Below are the code and all the weights of a small trained network. Each question names an input and a class and asks about switching units off, where a switched-off unit gives its printed mean instead of its output.

import numpy as np


def w(rows, s, z=0):
    codes = np.array(rows[::2]) - 128.0
    scale = np.full(codes.shape[1], s)
    scale[-1] = z or s
    return codes * scale


def f(y):
    return y / 2 * (1 + np.tanh(0.7978845608 * (y + 0.044715 * y**3)))


def log_softmax(a):
    a = a - a.max(-1, keepdims=True)
    return a - np.log(np.exp(a).sum(-1, keepdims=True))


def net(x, mask):
    res = np.array(x, float).reshape(1, 7) / 4 @ E
    y = f(res @ A[0][:, :-1].T + A[0][:, -1])
    res = res + np.where(mask, y, B[0][:, -1]) @ B[0][:, :-1]
    return log_softmax(res[-1] @ U[:, :-1].T + U[:, -1])


A, B = {}, {}
E = w([
[85,171,2],'x0',
[127,126,130],'x1',
[128,129,130],'x2',
[245,75,65],'x3',
[130,129,128],'x4',
[129,128,128],'x5',
[71,31,102],'x6',
],0.0088)
A[0] = w([
[78,138,155,65],'n1',
[165,106,106,78],'n2',
[98,122,97,165],'n3',
[152,112,121,69],'n4',
[113,145,88,60],'n5',
[138,100,163,80],'n6',
[108,80,129,111],'n7',
[183,114,105,90],'n8',
[118,156,89,80],'n9',
[72,144,214,147],'n10',
[152,177,139,108],'n11',
[89,145,99,133],'n12',
[168,105,122,51],'n13',
[210,82,108,66],'n14',
[75,144,69,55],'n15',
[125,131,123,38],'n16',
[72,15,106,81],'n17',
[126,126,153,200],'n18',
[66,174,114,159],'n19',
[106,119,89,183],'n20',
[116,123,125,3],'n21',
[155,187,121,140],'n22',
[127,145,110,228],'n23',
[108,133,136,46],'n24',
[155,109,112,105],'n25',
[64,162,163,22],'n26',
[157,123,181,82],'n27',
[139,103,170,50],'n28',
[159,170,136,68],'n29',
[120,136,164,24],'n30',
[171,206,137,56],'n31',
[114,97,118,61],'n32',
[110,88,123,67],'n33',
[88,43,119,75],'n34',
[116,63,248,63],'n35',
[107,136,97,32],'n36',
[99,92,119,21],'n37',
],0.017,0.0066)
B[0] = w([
[62,111,51,164],'n1',
[25,114,73,163],'n2',
[163,116,135,177],'n3',
[106,133,91,133],'n4',
[159,212,99,151],'n5',
[176,178,73,152],'n6',
[136,149,190,158],'n7',
[39,92,109,186],'n8',
[177,172,123,161],'n9',
[118,67,87,247],'n10',
[73,120,229,170],'n11',
[170,121,102,175],'n12',
[89,130,46,149],'n13',
[68,98,59,223],'n14',
[183,182,101,188],'n15',
[128,171,118,111],'n16',
[111,163,237,230],'n17',
[168,75,96,175],'n18',
[141,49,78,217],'n19',
[182,119,152,191],'n20',
[92,254,81,111],'n21',
[121,106,194,194],'n22',
[164,83,145,196],'n23',
[103,163,98,120],'n24',
[73,97,111,154],'n25',
[61,94,86,181],'n26',
[129,168,71,174],'n27',
[170,209,74,150],'n28',
[102,174,194,153],'n29',
[121,141,114,132],'n30',
[87,169,234,193],'n31',
[76,220,152,130],'n32',
[114,205,192,138],'n33',
[118,172,237,192],'n34',
[195,180,63,254],'n35',
[143,174,100,133],'n36',
[75,193,143,132],'n37',
],0.0068,0.009)
U = w([
[1,38,30,115],'0',
[75,159,234,91],'1',
[190,13,115,255],'2',
[243,166,31,42],'3',
],0.0091,0.0084)

Each question gives the input, the list of numbers given to net, and the class t.
The units are the neurons (one row each of A and B). Each row of codes is followed by its name. A weight is (code - 128) times the scale printed after its matrix; where a second scale follows, it is the last column's (A, B and U).
mask holds one flag per neuron, in row order. A switched-off neuron (its flag False) gives its mean, the last column of its row in B, instead of its output. The means were averaged over made-up inputs and are rounded, as every weight is.
A unit's drop is (log p(t) with every unit on - log p(t) with that unit switched off) / (log p(t) with every unit on - log p(t) with every unit switched off).
The circuit of an input: a set's keep is (log p(t) with only the set's units on - log p(t) with every unit switched off) / (log p(t) with every unit on - log p(t) with every unit switched off). Starting from the 12 units with the biggest drops (on a tie, the unit counted first), units are removed one at a time, each time the one whose removal leaves the highest keep (on an exact tie, the one counted first), for as long as the keep stays at least 0.8.
units of the circuit, in order: the units of the circuit, biggest drop first
top k neurons: the k neurons with the biggest drops, biggest first
drop when u is switched off: that unit's drop, to one decimal
input [-2,1,-1,-2,-4,7,4], class 1: top 3 neurons -> (n17 n34 n19)
input [-8,-7,-8,-8,-8,-7,-3], class 0: top 2 neurons -> (n10 n26)
input [-8,-3,-3,2,3,8,-7], class 3: units of the circuit, in order -> (n35)
input [7,1,-4,-3,5,5,7], class 1: units of the circuit, in order -> (n17 n34)
input [-7,3,8,4,3,-3,-5], class 3: units of the circuit, in order -> (n35 n27)
input [1,4,-2,6,7,7,7], class 1: units of the circuit, in order -> (n17 n34)
input [1,6,-1,-6,-8,7,6], class 2: units of the circuit, in order -> (n14 n8)
input [0,4,-6,6,4,-3,-7], class 1: units of the circuit, in order -> (n31 n11)
input [0,6,8,4,-1,-5,5], class 1: top 2 neurons -> (n17 n34)
input [-8,-3,1,-8,2,-7,3], class 0: top 3 neurons -> (n10 n26 n1)
input [-7,0,-6,-8,-5,1,-5], class 0: drop when n26 is switched off -> 0.2
input [-5,8,-6,-1,3,8,2], class 3: drop when n28 is switched off -> 0.1
input [-8,2,2,5,-1,0,-2], class 3: drop when n25 is switched off -> 0.0
input [-3,-1,-3,4,0,-4,-8], class 1: top neuron -> (n31)
